Below is a small trained network, with its code and all its weights. Each question gives an input and a target symbol and asks what happens when units are switched off, that is, made to give their printed mean instead of their output.

import numpy as np


def w(rows, s, z=0):
    codes = np.array(rows[::2]) - 128.0
    scale = np.full(codes.shape[1], s)
    scale[-1] = z or s
    return codes * scale


def f(y):
    return np.maximum(y, 0)


def softmax(a):
    e = np.exp(a - a.max(-1, keepdims=True))
    return e / e.sum(-1, keepdims=True)


def log_softmax(a):
    a = a - a.max(-1, keepdims=True)
    return a - np.log(np.exp(a).sum(-1, keepdims=True))


def net(x, mask):
    ids = ['ζθπσφω'.index(c) for c in x.split()]
    T = len(ids)
    res = E[ids] + P[:T]
    r = res
    for j in range(2):
        rows = slice(2 * j, 2 * j + 2)
        q, k, v = (r @ M[0][rows].T for M in (Q, K, V))
        z = softmax(np.where(np.tri(T) > 0, q @ k.T / 2**0.5, -1e9)) @ v
        o = O[0][rows]
        res = res + np.where(mask[j], z, o[:, -1]) @ o[:, :-1]
    y = f(res @ A[0][:, :-1].T + A[0][:, -1])
    res = res + np.where(mask[2:14], y, B[0][:, -1]) @ B[0][:, :-1]
    return log_softmax(res[-1] @ U[:, :-1].T + U[:, -1])


Q, K, V, O, A, B = {}, {}, {}, {}, {}, {}
E = w([
[27,248,185,90,83],'ζ',
[149,126,136,142,38],'θ',
[118,182,103,137,110],'π',
[145,205,54,66,73],'σ',
[94,72,36,126,153],'φ',
[17,40,97,152,214],'ω',
],0.015)
P = w([
[100,108,120,166,96],'0',
[90,19,158,99,56],'1',
[70,173,52,192,126],'2',
[74,87,106,105,144],'3',
[161,83,151,87,102],'4',
[77,190,34,164,182],'5',
[106,63,108,78,186],'6',
[198,102,141,78,154],'7',
[97,210,5,148,234],'8',
[135,70,111,71,210],'9',
[215,118,138,70,154],'10',
],0.016)
Q[0] = w([
[82,51,179,96,157],'H0',
[130,207,128,51,117],'H0',
[54,113,90,117,154],'H1',
[175,10,245,88,54],'H1',
],0.011)
K[0] = w([
[78,167,95,108,107],'H0',
[155,163,168,89,180],'H0',
[156,110,98,140,152],'H1',
[93,118,118,227,5],'H1',
],0.015)
V[0] = w([
[95,104,80,47,190],'H0',
[196,48,190,47,55],'H0',
[52,126,254,176,177],'H1',
[141,192,149,87,58],'H1',
],0.0095)
O[0] = w([
[72,116,184,133,129,205],'H0',
[184,62,145,159,100,2],'H0',
[81,105,194,153,246,57],'H1',
[193,123,82,56,189,76],'H1',
],0.013,0.0043)
A[0] = w([
[141,173,76,125,185,72],'N0',
[169,197,196,123,168,9],'N1',
[95,165,115,93,93,192],'N2',
[114,143,134,139,25,81],'N3',
[93,144,96,101,152,118],'N4',
[143,9,150,140,129,168],'N5',
[206,141,131,120,44,156],'N6',
[88,178,112,127,138,74],'N7',
[129,178,159,161,101,162],'N8',
[91,80,123,118,125,138],'N9',
[175,46,120,156,112,107],'N10',
[164,176,104,134,110,149],'N11',
],0.015)
B[0] = w([
[124,73,144,97,153,148],'N0',
[121,204,86,94,3,136],'N1',
[167,113,160,156,147,254],'N2',
[157,170,74,106,189,191],'N3',
[161,123,123,117,106,187],'N4',
[107,91,107,74,114,144],'N5',
[60,102,134,81,164,181],'N6',
[108,92,98,109,89,184],'N7',
[138,80,78,131,126,173],'N8',
[152,186,145,103,149,160],'N9',
[169,172,183,185,166,137],'N10',
[127,180,205,184,58,167],'N11',
],0.014,0.023)
U = w([
[105,62,79,40,70,85],'ζ',
[154,129,195,157,206,175],'θ',
[159,125,204,192,89,254],'π',
[140,255,179,104,75,72],'σ',
[125,202,68,147,138,84],'φ',
[46,115,113,163,119,96],'ω',
],0.0088,0.0084)

Each question gives the input, a string of symbols that net reads in full, and the target symbol t.
The units are the heads (2 rows each of Q, K, V and O) and the neurons (one row each of A and B). Each row of codes is followed by its name. A weight is (code - 128) times the scale printed after its matrix; where a second scale follows, it is the last column's (O, A, B and U).
mask holds one flag per unit, heads first, then neurons. A switched-off unit (its flag False) gives its mean, the last column of its rows in O or B, instead of its output. The means were averaged over made-up inputs and are rounded, as every weight is.
A unit's drop is (log p(t) with every unit on - log p(t) with that unit switched off) / (log p(t) with every unit on - log p(t) with every unit switched off).
The circuit of an input: a set's keep is (log p(t) with only the set's units on - log p(t) with every unit switched off) / (log p(t) with every unit on - log p(t) with every unit switched off). Starting from the 12 units with the biggest drops (on a tie, the unit counted first), units are removed one at a time, each time the one whose removal leaves the highest keep (on an exact tie, the one counted first), for as long as the keep stays at least 0.8.
circuit, biggest first: the units of the circuit, biggest drop first
most important unit: the unit with the biggest drop
k most important neurons: the k neurons with the biggest drops, biggest first
heads that matter: for each layer, one digit per head in row order, 1 if its drop is at least 0.15 and else 0, layers parted by /
input φ σ θ, target φ: most important unit : N3
input ζ π ζ, target π: 3 most important neurons : N3, N6, N11
input φ φ ζ π ζ, target θ: 2 most important neurons : N7, N11
input ζ ζ ζ, target ζ: 2 most important neurons : N0, N7
input π ζ ζ φ θ σ ζ ω, target ζ: heads that matter : 00
input ζ φ ζ ζ φ, target θ: heads that matter : 11
input ζ ζ π ζ φ ζ ζ θ φ σ, target σ: 3 most important neurons : N11, N7, N8
input φ ω φ ζ φ ζ σ σ, target θ: circuit, biggest first : N7, H0
input ζ φ ζ σ ζ σ ζ φ π ζ φ, target π: circuit, biggest first : N3, N6
input ζ ζ ζ φ ζ θ ζ π, target ζ: circuit, biggest first : N2, H1, N5, H0
input ζ σ θ ζ φ φ ζ φ ζ ζ, target ζ: heads that matter : 10
input ζ φ ζ φ θ, target ζ: heads that matter : 00
input σ π π, target σ: circuit, biggest first : N11, H1
input φ ζ φ ζ ζ ζ ω ζ θ, target ω: circuit, biggest first : H1, N8
input ζ ζ ζ π ζ π, target π: 3 most important neurons : N11, N3, N6
input ζ ζ ζ ζ ζ φ σ ω θ π, target π: heads that matter : 01
input φ φ ζ σ σ φ θ θ, target θ: 2 most important neurons : N10, N7
input σ φ ζ θ ζ π ζ ζ ζ φ φ, target π: 2 most important neurons : N3, N6
input φ φ σ π ζ φ ζ π θ, target π: heads that matter : 00
input ζ ζ φ ω θ φ φ, target φ: heads that matter : 01
input ω φ ζ θ φ, target θ: circuit, biggest first : N7
input π ω ζ, target ω: 2 most important neurons : N7, N8
input π ζ ζ ζ π, target θ: 2 most important neurons : N7, N8
input φ ζ ζ ζ φ ζ σ ζ π, target σ: most important neuron : N11
input ζ φ ζ π θ ζ, target π: 2 most important neurons : N11, N3
input φ ζ ζ φ ζ ζ φ π, target ζ: 3 most important neurons : N2, N11, N5
input ω φ ω ζ ω φ σ σ, target θ: 4 most important neurons : N7, N10, N6, N8
